Stage of each row
[  59 -190 -253  -47  -45  163  134   70   74 -361  -64  219 -189  -38
 -437  202  -66 -147   93    1  269 -140   37 -452   75  294   54  144
  -91  222   -7  -59 -233  -21  129  -54    1   40   95   91 -122] => 21
[ 125    8 -161   27  102   15  105  149  109 -410 -264  392   -4  -78
 -251   52  -71 -222  124  -27  202  -40   60 -239  118  122  -41   64
   22 -222  -40  383 -186  -16  -15  -49   61  155   -9  143 -428] => 25
[  65   21  -51  -18  -68  -33  -36   94   10 -217  -61   30 -177    6
 -130  258  -78 -137   46   83  131  -47   35 -205  114  125  -77   90
  -92   82   14  -82  -71   -4   44   43  -95   45 -156   14  -79] => 16
[  62  -48 -165  -68  -99   48   56    6   49 -289   69  121 -178  -33
  -58  238  -50  -47   35   91  105   -2   61 -181  129  271  -29  113
  -76  170  -69 -105 -273  -61   96   57   22   50  -77    9 -100] => 17
[  60  -72  -68  -89   21 -126   32   62   -5 -177   23  -39  -13    4
   14  109   63  -36  -95   16  147  -31   80 -105  -18   76   65  159
  -56   87    7 -167  -87   -7  147    8  -21  -10 -145  118   94] => 13
[ 146  166   72  -73   64 -130  -44    3  -87  -67   -4  -58    1  145
  131  248  -42  -15   25  115  -31  117   86    3  170  -42 -132   84
  -46  -76   27 -137   29  -49   12  113  -74   95 -284   19 -129] => 14
[ -25  126  -54  -44    5 -104  -50   58  350 -100   33  350   78 -355
  107 -511  -98    2  184 -235 -117  -82 -201  171 -223  257  147  -47
  100 -129  -67   97  -26   26   90 -256  159  -54  261 -191   54] => 17
[ 125   18  -91  -76  -19  -97    3  108   47 -316  -35  116  -79  -21
  -36  215  -59 -177   53   55  132   28   94 -214  167  137  -64   57
  -18  -32  -27   32 -152  -63   46   87  -30   68 -202  140 -201] => 17
[-133   31   80   18   32  -33  -85  -15  -53  109  -31  -12 -152   73
  238  -16  -27  189  -47  130  -41   32   -5  288  -64  -28   -7  197
   -5  145   57 -120   54   71  116  -91  -60  -62  -59 -176  182] => 8
[ 126 -101 -306  -73   42  232  242 -139  119 -224   39  230   14 -220
 -239  -83   43  136  119 -137   95  -89 -106 -148 -111  374  193  132
  -95  150  -56 -161 -271  -21  179 -190  157   97  294 -113    0] => 22
[ -31  -38  108 -162  222 -169   54  -29 -229  101    8  -66  280  296
  159  -49  117  150 -170  -21   -3   29  171  142  -69 -297   37  264
  -16  -59   33 -171  154   59  185  -62  -80  -14 -177  182  207] => 4
[ 249  217  -31   11  148  -17   42   66  -15 -250 -309  207   88  -93
 -182  117  -90 -167  230  -38   84   28   -7 -149  155  -10 -120  -13
  -30 -377   39  270   42    3  -76  -45  -90  238 -135   41 -411] => 23
[ 134  284  198 -147   53 -242 -103   40 -142   34  -17  -16  199  119
  135   43 -121  -90  151  -11 -126   60   63   37  132 -207 -140   -3
    7 -287   45  -75  247    8  -41   21 -185   60 -278   80  -70] => 14
[-105  -41   63   39  122 -152  -96  134  -13  -89 -125  -63  -88  167
  101  168   84  -23 -198   94   67   23  102   70   15  -92  -95  228
  -91   40   -4   -4   40   33  164   48 -113    9 -326   12   75] => 7
[-124  -80   36  -94   83  -62   44  -37 -214    5   29 -105  163  270
   -4  133  156  114 -232  -21   -8  -72  139   54  -62 -176  -66  312
 -215   74  -94 -213   43   81  230  -30 -154   40 -240   38  281] => 4
[-264 -284  -54   23  -19  -33  -66  187   65 -190   31   38 -287  297
 -138  255   37  -85 -259  136  153  -97  157 -187   24   80  -65  317
 -127  403  -68 -147 -129    6  256   76  -59 -110 -192   52  161] => 8
[-202   12   24   83   35  -41    8  -21  -54   -9 -111   39   67   63
  100  -75  151  187 -285  -35  -10 -136    2  339 -233  -91  -62  289
 -205  -11 -136   46  -69  177  150 -151   13   67  -41 -186  243] => 1
[-121   27   26   33   75  -85  -43    2  -66  -80  -70  -95   36   85
  149  168  170   97 -232   13  -50    2   58  208  -42  -69 -142  248
 -233  -15 -138  -31  -28   63  196   16 -135  112 -354 -132  163] => 5
[ 288  163  -92  -14  249   59  155  -55    0 -174 -214  222  131  -37
  -99   32  -28   24  184  -26   54   96  -13  -51   99   40   -7   51
   17 -272   54  139  -50  -41  -29  -72   87  228   30    5 -394] => 24
[   9   -8   -1  -40  -15 -148  -52  114  -24 -191  -32  -56  -64   73
   -6  238   31 -116 -102   57   99  -30   96 -108   69   17  -83  150
 -119   36  -34  -91  -40    3  110   74 -118   32 -295   74   37] => 12
[ 225  165 -106 -116   17   33  100  -40  -87 -317  -74  192  118  -35
 -120  260  -76 -124  206  -16    4   63   80 -201  263   82 -170   13
 -102 -252  -99  117 -134  -65  -12   56 -102  247 -229   77 -355] => 22
[ -73   81   68   61  145  -54  -70  -47    7   74  -44  -96  -68   84
  272   59  103  225 -146   85 -110   95  -23  337  -66  -20  -64  216
 -114   65  -17 -135   32   29  159  -19  -27   52 -194 -255  138] => 7
[-113  -64  -12   64  162  -23   12  -30  -22   -9  -67 -130    1  124
   82  103  224  199 -295    8    6  -22   16  202 -151  -31  -27  315
 -225  126  -69 -169  -26   68  251  -44  -31   72 -187 -173  245] => 4
[  99 -115 -175  -63   80   45  101   47  187 -172  -12  188  -56 -136
 -222 -144  -37  -18  108  -95  177  -98  -75 -221 -115  265  221   91
   38  146   75 -151  -85  -10  146 -165  128  -44  251   17   13] => 19
[-378 -195  -33  136  -26  -11  -41  138   96 -169  -67  235 -215  279
   -1   67   61   40 -380  126   83 -133  126  154 -107   21 -138  360
 -129  239 -191  155 -254  108  175  -23  116  -33  -40  -88   96] => 1
[ 168   11  -34 -202   64 -162   74   -9  -87 -161  116  -15  134  105
  116  146   34  -23  -24   32   58   82  161 -107  115    9   20  116
    3  -33  -11 -188  -84  -79  104   89   -1   40 -218  225  -37] => 14
[ 223   83 -109    3  144   15   62   57   91 -253 -210  162  -17 -131
 -176   82  -46 -101  162  -35  145   20  -37 -182   73  135    3   29
  -15 -156   60  104  -46  -26   17  -52    9  152  -25   16 -286] => 21
[ -32   60  127  -14  223 -122  -60  -18  -72  120  -44  -67  -13  235
  320   47   46  198 -118  142  -70  164   79  290    5 -151  -44  212
   26   23   76 -125  103    3  125   11  -14    2 -199  -64   50] => 7
[-347 -304  -86   37   26   -3   15  111  103  -93    2  145 -110  146
  -72 -125  119   91 -318  -25  128 -198   60   69 -252   64   89  359
 -102  332 -108  -62 -142  118  302 -154   71 -132   85  -41  350] => 3
[-151  179  114   64   39   40 -112 -129  141  330   60  101 -139  -80
  329 -393 -106  384   94   19 -260   10 -246  541 -263  107   95  106
   57  171   78 -234  126   93   84 -275  126 -109  317 -510  268] => 11
[-181 -152   -7   66  120  -11   -6   42  -33  -14  -89  -46 -140  204
   44  109  126  147 -274  104  102  -39   73  134 -110  -43   -8  335
 -125  233   -2 -116  -41   81  222  -47  -20  -23 -111  -79  205] => 4
[ -36  -67 -128   58 -125  196   -8   28   92 -120  -41  121 -381  -38
 -305  157 -148   -6  125   95  129 -144  -99 -211    0  300   15  130
 -101  358   60 -213 -111   35   78 -101  -20  -27  174 -210   26] => 18
[ 241  130  -42 -189    8   -9   79  -46 -174 -191    1   74   94   64
 -102  270 -114  -98  216   35   37   66  112 -252  261   11 -101   27
  -42 -135   15  -92  -23  -65   -5   60 -138  145 -199  163 -240] => 19
[-150  -26   91   22  152 -117 -110   90  191  107   19  152 -147  135
  236 -245  -67  135  -57   82  -47   54  -25  251 -133   24   89  162
  160  168   87  -91   66   12  133 -108  152 -164  120 -124  100] => 10
[  15  343  310 -132  136 -351 -187   71 -152   94  -38  -56  357  194
  241  -20  -39  -89   55  -94 -283   76   83  191   95 -373 -245   25
  -63 -433  -50   13  386   32   25   33 -286   87 -480   33   21] => 9
[ 258  127    1 -136  204  -60   86 -110   -8   32   80  -38  140   71
   99   12   15  142   86   -6  -52  130  -12   15   22   44   77   79
   18  -29   90 -324   50  -79   81  -10   90   72   -6  -17  -56] => 16
[-146 -114   40   -5  111  -81  -46   71  -64  -36  -37   -8 -130  273
  152  158   46   79 -200  170   66   60  157   98   34  -82  -57  280
  -24  172   10  -70  -25   15  178   42  -43  -45 -218   41   83] => 6
[  92  -15 -110    3   11  119   33   52   51 -200 -124  211 -249   18
 -220  182 -169  -78  179  119  165   -5    5 -240  138  191  -19   86
   17  122   92   -8 -107  -24   13  -30    5   46   67  -12 -247] => 20
[ 175  237  -97    5   43   75   81  -32   -7 -297 -186  267  120 -114
 -161  153  -60  -99  206  -73  -55    6  -17  -82  170   93 -199   11
 -151 -337 -135  253 -113  -10  -44  -29  -71  296 -150  -93 -375] => 24
[ -13   49  188  -22  379 -190  -33   16  -73  200 -111  -41  139  341
  302 -105   80  210 -167   82  -44  162   98  321  -74 -302   17  241
   97  -85  138  -82  225   32  125  -44   48  -16 -125   31   46] => 4
[  50   52  -97  102  100  225   46  -11  145  -83 -187  365 -294   -3
 -137  -21 -216   82  235  135   65   39  -94   -2   58  218    5   85
  105   99  118  107 -106   -4  -36 -145  158   52  304 -209 -329] => 23
[ -46   14 -106   74 -170  157  -43   12   86 -134  -31   45 -305 -101
 -280  189  -95  -18   85   29   50 -176 -134 -155  -26  288  -56  115
 -220  279  -28 -214  -93   53   91  -87  -90   35   58 -295   96] => 17
[-144 -114   10   24  134 -115   -1   85  -54  -72 -131  -34   37  134
   36   29  166   60 -285   -6  123  -79   92  116 -146 -123    1  296
 -128   43  -37   -5   -2  107  209  -71  -60   11 -176   30  212] => 3
[  20  125   -8  -76   19  -52    5 -111   76   47  126   35   84 -118
  212 -182   26  202   28  -85 -160    2 -105  248 -143  136   73   94
  -54   25  -54 -231  -23   15  129 -127   71   10   62 -224  185] => 13
[-146  102  120  125  105 -104 -155   72    1   18 -182  -69 -102   82
  175  101   63   73 -151   76  -65   20  -12  281  -43 -103 -167  201
 -147  -30  -24   44  106   86  120  -19 -141   65 -294 -227   97] => 6
[ -47  -16   57  -27  160 -175  -44   73  -39  -42  -70 -118   95   98
   93   52  152   29 -185  -37   24   -9   66   85  -77 -118  -18  216
 -126  -24  -18 -105  100   45  206  -16 -125   25 -286   17  189] => 7
[ -45   43  -24   65 -106   13  -96   77   81 -165  -39   57 -310   33
  -51  258  -98  -63    7  149   42  -34   -5  -64   96  177 -141  118
 -114  178  -28  -79 -115    1   43   49  -50   32 -125 -161  -61] => 15
[ 123  259   -3   59   39  -43  -91  101  156 -227 -221  217  -40 -187
  -85   42 -133 -170  229  -57  -37    7 -105  -42  101  119 -164  -60
  -57 -285  -29  237   27   -1  -45  -40  -77  175 -128 -154 -304] => 20

Levels
[ -31   93  -91  -88   83  -52   -7   27 -164 -127  151  -75   -7 -181
  153 -100  437  100   18  119  -47 -137 -149   -4  109   95 -223   81
  -56  -38    0  150  203   79  162   11   68   27   57 -141  -12] => 16
[ 293  -23  -86 -180 -109   31  138  -95    0   55  136   -6  -39  161
  -96   36 -131 -125  -54  133  -99   61   -9  113   81  -18  203   24
  -60 -115  -87   14   92   14  189  -34 -126  109  268   17  -89] => 2
[   1  -56   72   38   69   23  -97    5  -10  -28 -160   62   24  -67
   50   54 -160   16  -52   56  -63   -5  -80  -28   -4  -61  -48 -151
   42  -56   57    8   17   97  -31  -20   74   -3  -83   52   91] => 9
[-130   89   77 -101   62   35 -177 -110   72  -99  -84  156   82    9
  -38    6  -31  -68  -75  -90 -101   23  -91   75    3   43   81 -140
    1  -25  -46   26  -97   33  -37  -18   79 -111  -11   21  173] => 11
[ -58   52   26 -399   54  101 -249  -26    7 -160 -130 -103   63   42
 -103 -109 -162 -159   67 -194    6  158  -63  104  239   57   88 -291
  222 -190   16  -64 -312    1  -30   66   82   -2  -96   34  134] => 17
[ -30   54  -62 -223   73   39  -97   -7  -62 -125   53  -13    6  -93
   54 -132  169  -47   19  -41  -55   -8 -133   60  123  102  -55  -40
   23 -142   29  114   23   75  125   47   70   -4    9  -45  105] => 14
[  76  125   15  -90 -128   64  -58 -115  164   64  -74   -3   92  134
 -193  221 -319 -168 -106   24 -127   87  187   93  -60  107  254  -50
  -24    1 -175  -97  -72    0   12  -17    0 -127  151  125  -66] => 3
[ -65   60  -36 -190   55  -35  -82  -38  -91 -143   67  -14    8  -55
   40  -83  133  -42   14   20  -14    1 -107   54  106   84  -26  -65
   -6  -64    4   41    2   36  111   21   15   24   28  -73   53] => 17
[-141  149   -7  -77   59  -44 -207  175 -152 -111  -97 -195   37 -149
   91   38   86   82    9   16  131  -60  115  -48   10  130 -194  -57
    0   17  -15   15  -68  -47  -41   62   56  -89 -160  -11  -19] => 19
[  92  116   39   83  -62   12  -54   44   12   39  -60  -69   25  -45
   54  176  -98   81 -130  102   17  -99   86   12 -122  -52  -52   23
  -45  -30  -96   31   93  -40  -17    8   -5  -96   64   84  -85] => 4
[-142   80   42  100   30  -18  -51 -105   17  -47  -98  -68    7 -191
  119    9   54    9  -17   42  -41  -71 -134   18  -69    6 -144  -55
   60  -14  -19   31   88   93   50   42   76  -49  -28  -17   -3] => 12
[  91   11   20 -278  -36  186 -104 -226  153   53    2  145   79  105
 -149  -53 -121 -132  -72 -184 -175  117 -164  155  100  -72  268 -192
  120 -159  -57  101 -135   45   -6  -69   39  -96  138   70  134] => 5
[ 103  139  -48 -158 -180   85   -3 -102  154  117 -106 -182   23  138
 -210  154 -384 -248  -26   -7  -50  134  233  129  -47  157  264  -23
   26  -39 -200 -116 -125  -32   81   56  -60  -75  148  144 -152] => 0
[ 302   59  -33  -51  -80  -50   42  199 -111  -18   21 -127  -46  125
    7  179 -193   29  -98  239   81  -50  207   16   -1   -4    2   89
 -143  -88  -90  -47   96 -102   89   40 -129   91  124   69 -132] => 2
[ -59   41   -9 -203   43  -50  -85  -71  -85 -168   72   14  -36  -20
   72 -126   25  -78  -15  -21   67   23 -160  108   62    2   18  -95
   -3 -125   28   40  -35  -22  122   53  -67   60   39  -51   93] => 16
[ -52  -94   92  194   37 -190   36 -124  -49  -74   23  320  -54   35
  113  101 -229  -36 -175  215   -2  -27 -114   28 -217 -108  107  -57
 -242   71   51  -28  155   22   86  -64 -160   66   69   -6  111] => 9
[ 170  162   49 -283 -144   82  -71 -148  122   -4   22  -21   21  267
 -156   34 -258 -156 -111 -118   43   99   14  236   29 -103  304 -105
   37 -150 -207  -38 -213 -196    6   25 -159  -28  223   91   -8] => 2
[ -21    3   51   82   88  -23  -88   66  -70  -68 -101   41   14 -116
  123   46   21   93  -65  100  -28  -90  -74  -45  -27  -37 -152  -58
  -31  -27   35   55   99   66   -9   -5   68  -13  -75   10   74] => 10
[  69  -67 -110 -345   84  210  -75  -84  -14    3   35    7  -10 -120
   16 -290  198  -70   82 -195 -153   60 -309   81  234   17   -7 -135
  178 -269  100  262  -20  168  118    0  127    0   -7  -20  179] => 11
[  -9 -111   27   26   -1   56 -107  -31   77   73 -203  100   31  -52
  -49  141 -464 -130  -74   25  -94  102   73  -23 -121   48  136 -168
    8  -47   87  -28  -16  146   -8  -16   53  -86  -86  157   88] => 7
[ 210  153  -33  -30  -77   55   56  -11  -14   52   93 -132   14  -13
   38   69  198  114  -78  120  -57 -132  -24   55   33  -65  -78  102
  -12  -68 -164  112  163  -34   73  -19   -8  -26  205  -10 -151] => 3
[ -86   86   84   43   76  -59 -139   61  -42 -151 -127   13   37  -67
   84   84  -37   40  -61   90   -3  -67   -9  -13  -18   23 -120  -70
  -35   -8  -16  -45   14   19  -21   36   64  -22  -76    8   71] => 12
[ -64  -40   -9 -112   37 -130  -78   70 -204  -93  -26  -38  -27   39
    6   23 -138  -41   15  101  135   81   69  -12   38   44   30 -157
  -76   62   38  -83 -106  -59   16  -25 -130   79  -91  -48    1] => 21
[-224  258  125   47   43  -63 -196  -64   46 -169  -89   12   96  -73
   65   93  111   37  -97   -3  -10 -105  -23   54  -74   55  -98  -42
  -30   58 -142  -37  -32  -46  -58   40   85 -143  -11  -17   52] => 13
[ -80   73 -150 -302   57  103 -121   -3  -97  -28   79 -129   16 -194
   39 -200  305  -29   80 -135  -36    7 -106   38  140  179  -81  -39
   79 -115   29  214  -11   90  117   29  102  -87  -35  -62   49] => 18
[-112  144  -51 -146   50    9  -92  -26 -135  -47   54 -162   41 -143
   59 -106  415  108   56  -34    8  -68 -118   13  135   49 -162  -58
   70   37  -71  127  -15   -9    9  -37   55  -62  -15 -135  -53] => 20
[  47   36  107 -123  117   75 -143  -13   -9 -131 -111   58   82   23
    0  -31  103   76  -23  -19 -123  -26 -200   21  216 -121  -76 -191
  132 -103  -27   19  -75   46  -87  -47  136   25  -30  -24  137] => 10
[ -43  103  173  136   41  -89 -149   -1    5 -100  -84  203   69   55
   64  195 -117  105 -211   96   18 -101    2   19 -150 -127   10  -81
 -140   59  -86  -27   10  -89 -124  -52  -27  -89   18   46   98] => 7
[-100  195  -13   99   92  -45 -101  123 -130 -101   46  -41   10 -258
  247  -16  452  227  -78   79   29 -257  -76  -35  -81   57 -333  144
 -121    1  -49  220  218    4   39   35   93 -117  -34  -71   30] => 12
[-100  -13  -39   20   33 -164  -42   87 -198 -103    1  -78  -78 -125
  153   30 -100  -14  -17  165  164  -21   48  -28 -101   83  -97  -27
 -121   13   84  -22   76   -1  121   61 -105   57  -78  -29  -31] => 18
[ 160   68    3 -201  -65  107  -79  -55   60   31   21   32   31  102
  -75   32 -142  -60 -102  -65  -37   39   -8  119   20  -55  164  -70
   10 -145  -86   77  -61  -51   16  -15  -40  -69  132   84   40] => 4
[ 146   54  127   77   12  -91  -68   94  -66 -102  -29  112   24  113
   59  204 -142  123 -187  200   42  -98   39    5  -52 -160  -12  -39
 -141  -13  -66  -50   65 -102  -56  -39  -74   33   73   43   18] => 5
[   3   22  -26 -428   60  221 -227  -17   38  -88 -140 -146   29  -64
  -43 -226  -61 -141  102 -286  -37  133 -174  112  258   38    7 -253
  303 -317   62   92 -246   74   14  100  151  -24 -110   59  171] => 13
[ -13   65   57 -173   98   71 -171    2   -8 -134  -83   54   70   -4
    3  -53   76   11  -22  -69  -88   -5 -134   45  155   -9  -41 -145
   73 -112  -12   49  -82   39  -39   -2  119  -22  -44   -6  159] => 11
[ 225  113  -21 -179  -67    5   14  -36   -5  -31  174  113   26  205
  -81   80   28  -20 -146   89  -68  -25   26  122   44  -19  179   64
 -161  -61 -160   56   53  -97   84  -56 -108   -2  267    4   -3] => 3
[   3  -81   42  -20   46   10  -19 -185   46   -5    1  261   36   26
  -21   11  -91  -65  -94   42 -176   37 -183   52  -10  -59  146 -134
  -43  -16   23   51   56  119   45 -103    9   -4   81    0  139] => 8
[-281  158   52 -125   -1  -53 -140 -272   78  -83  -21   70  127   38
 -140   51   14 -153  -19  -59 -112   89  -22   94   14  148  178 -166
    6  162 -141  -98 -165   15  -17  -65   30 -134   55  -67   26] => 19
[-172  141   62  153   37 -156  -59  -34  -56 -149   -7   34   -7 -123
  166   85   77   45 -102  149   44 -136  -41   18 -162   43 -136   42
 -141   61  -49   -9  142   -8   72   47  -19  -38   16  -44    8] => 13
[ -57   70   69 -313   36  -50 -134 -152  -47 -233   81   85  -31  121
   31 -182  -56 -123  -42 -125  120   75 -250  205  106 -123  140 -203
   43 -181  -11   -8 -194 -136   65   54 -142   95   78  -49  170] => 16
[-136  210  137   68   81   95 -306  126   41  -52 -275  -83  131 -175
   83  116   61  179  -88  -95    2 -138   40  -44  -56  -11 -228 -111
  101  -16  -84   67  -87  -21 -224   32  219 -242 -189   91   79] => 9
[ -53   56    8 -428   49   59 -195  -78  -79 -120    8  -27   44  115
 -101 -179   49  -89   52 -204   55  143 -133  131  250  -23  132 -274
  137  -94  -35   21 -320  -96  -43  -29  -42   10  -25  -61  123] => 20
[ -95   13  -34  112   15  135  -60  -94   62  152 -123  -70   23 -327
  122  -21   94   61  -15  -51 -116  -81 -138  -34 -120   15 -154  -41
  116  -48   34  213  146  193   21   -8  164 -183  -69   53   -2] => 8
[ -71    1  -81 -348   46   32 -121  -61  -95  -57   46   10   44   44
 -114 -116   59 -122   64  -98  -44  139  -42   58  193  137  134 -181
   30  -16    6   38 -177   25   42  -57   -5  -14  -21  -67   86] => 20
[  39   49  -55 -264   96   16  -14  -77 -117 -162  142  -45   30  -43
   30 -169  409   30   69   48 -134  -35 -267   54  317   11 -104  -64
   86 -100  -15   88   59   92  129  -39   86  109  102 -166   35] => 17
[ -38   38  -12   38   64   47  -31  -16  -37  -37  -93 -142   10 -236
  133  -46  190   71   43   62  -95  -95 -167  -32   72   11 -247  -43
  125  -75   22   84  138  160   64   34  156    0  -52  -39  -21] => 12
